Here is a tiny trained network, its code and every weight. The questions are about switching its units off for an input and a class, where a switched-off unit gives its printed mean instead of its output.

import numpy as np


def w(rows, s, z=0):
    codes = np.array(rows[::2]) - 128.0
    scale = np.full(codes.shape[1], s)
    scale[-1] = z or s
    return codes * scale


def f(y):
    return y / 2 * (1 + np.tanh(0.7978845608 * (y + 0.044715 * y**3)))


def log_softmax(a):
    a = a - a.max(-1, keepdims=True)
    return a - np.log(np.exp(a).sum(-1, keepdims=True))


def net(x, mask):
    res = np.array(x, float).reshape(1, 8) / 4 @ E
    y = f(res @ A[0][:, :-1].T + A[0][:, -1])
    res = res + np.where(mask, y, B[0][:, -1]) @ B[0][:, :-1]
    return log_softmax(res[-1] @ U[:, :-1].T + U[:, -1])


A, B = {}, {}
E = w([
[182,9,16,84,69,94,210],'x0',
[127,125,118,124,139,140,127],'x1',
[120,132,116,122,128,135,125],'x2',
[126,133,122,113,135,146,131],'x3',
[181,148,135,2,190,34,70],'x4',
[119,122,126,118,128,135,126],'x5',
[130,128,133,128,127,127,129],'x6',
[219,97,111,151,54,198,14],'x7',
],0.0074)
A[0] = w([
[205,115,119,116,120,150,60,152],'N1',
[132,171,129,67,188,63,118,175],'N2',
[47,165,166,160,179,96,161,219],'N3',
[134,137,135,115,144,138,15,132],'N4',
[123,69,78,170,74,157,192,139],'N5',
[114,173,164,110,137,143,63,218],'N6',
[151,166,159,171,105,188,53,174],'N7',
[133,100,95,197,75,196,102,159],'N8',
[119,130,143,145,91,142,235,178],'N9',
[106,100,86,112,151,78,253,155],'N10',
[50,130,146,229,109,199,162,253],'N11',
[195,116,97,53,138,65,112,115],'N12',
[84,164,166,130,168,116,128,168],'N13',
[118,82,118,100,148,57,174,138],'N14',
[166,112,107,98,97,125,106,108],'N15',
[78,182,157,132,193,103,163,210],'N16',
[194,77,89,108,56,131,111,101],'N17',
[168,93,77,99,80,105,191,189],'N18',
],0.011,0.0047)
B[0] = w([
[148,73,147,200,108,112,125,176],'N1',
[156,183,124,79,152,55,99,202],'N2',
[139,155,26,126,142,168,116,219],'N3',
[131,81,174,165,122,113,52,176],'N4',
[102,133,98,93,19,109,118,194],'N5',
[145,164,155,146,128,143,42,195],'N6',
[162,167,229,148,138,162,147,209],'N7',
[179,189,161,120,73,112,196,202],'N8',
[45,105,108,117,87,162,104,182],'N9',
[36,99,199,63,142,153,118,215],'N10',
[117,149,117,160,161,252,197,254],'N11',
[138,77,108,157,218,88,156,193],'N12',
[148,151,78,151,126,119,111,183],'N13',
[115,121,149,58,183,118,146,184],'N14',
[147,89,113,154,131,111,144,149],'N15',
[133,170,39,123,135,118,109,210],'N16',
[171,87,84,162,104,84,184,181],'N17',
[102,68,131,100,111,86,182,201],'N18',
],0.024,0.013)
U = w([
[121,177,44,171,151,210,145,218],'0',
[166,184,218,175,115,202,141,94],'1',
[42,106,139,71,60,186,125,155],'2',
[167,141,98,124,6,107,191,49],'3',
[177,183,60,99,140,82,43,246],'4',
[159,107,201,185,142,103,2,113],'5',
[84,113,169,70,200,82,140,117],'6',
[170,45,77,197,159,84,155,3],'7',
],0.0061,0.0011)

Each question gives the input, the list of numbers given to net, and the class t.
The units are the neurons (one row each of A and B). Each row of codes is followed by its name. A weight is (code - 128) times the scale printed after its matrix; where a second scale follows, it is the last column's (A, B and U).
mask holds one flag per neuron, in row order. A switched-off neuron (its flag False) gives its mean, the last column of its row in B, instead of its output. The means were averaged over made-up inputs and are rounded, as every weight is.
A unit's drop is (log p(t) with every unit on - log p(t) with that unit switched off) / (log p(t) with every unit on - log p(t) with every unit switched off).
The circuit of an input: a set's keep is (log p(t) with only the set's units on - log p(t) with every unit switched off) / (log p(t) with every unit on - log p(t) with every unit switched off). Starting from the 12 units with the biggest drops (on a tie, the unit counted first), units are removed one at a time, each time the one whose removal leaves the highest keep (on an exact tie, the one counted first), for as long as the keep stays at least 0.8.
units of the circuit, in order: the units of the circuit, biggest drop first
unit that matters most: the unit with the biggest drop
top k neurons: the k neurons with the biggest drops, biggest first
drop of u: that unit's drop, to one decimal
input [-6,8,-4,-4,5,-5,4,1], class 5: units of the circuit, in order	(N4)
input [-1,-1,8,7,1,3,-3,6], class 5: units of the circuit, in order	(N11 N4)
input [4,-6,-4,6,-4,4,-3,1], class 3: top 3 neurons	(N8 N17 N5)
input [-2,3,5,-7,-1,2,8,8], class 1: top 2 neurons	(N8 N7)
input [5,-6,-4,2,4,-5,7,0], class 6: units of the circuit, in order	(N14 N3)
input [1,0,-2,2,-5,-3,2,-4], class 2: top 2 neurons	(N10 N9)
input [5,-8,2,-5,0,3,-4,-5], class 2: top 2 neurons	(N9 N5)
input [4,-8,-6,-1,0,-7,-2,-2], class 2: top 3 neurons	(N2 N9 N5)
input [-4,5,-4,2,-8,5,6,1], class 1: top 2 neurons	(N7 N8)
input [0,5,7,-6,-8,4,-1,3], class 1: top 2 neurons	(N11 N7)
input [4,0,7,-5,-7,-1,-4,1], class 3: top 2 neurons	(N8 N17)
input [-3,-4,1,4,1,6,6,-6], class 4: top 2 neurons	(N11 N2)
input [1,8,6,-2,-7,-8,-2,4], class 3: top 2 neurons	(N5 N8)
input [-4,4,1,5,0,-5,7,5], class 1: unit that matters most	N7
input [-8,-6,-5,-7,5,6,5,2], class 5: drop of N4	0.3
input [0,7,-5,-6,-2,0,-7,7], class 1: drop of N7	0.9
input [6,3,4,-3,6,-4,-1,0], class 6: drop of N10	0.6
input [-4,6,-5,-6,7,-1,4,0], class 4: drop of N10	0.2
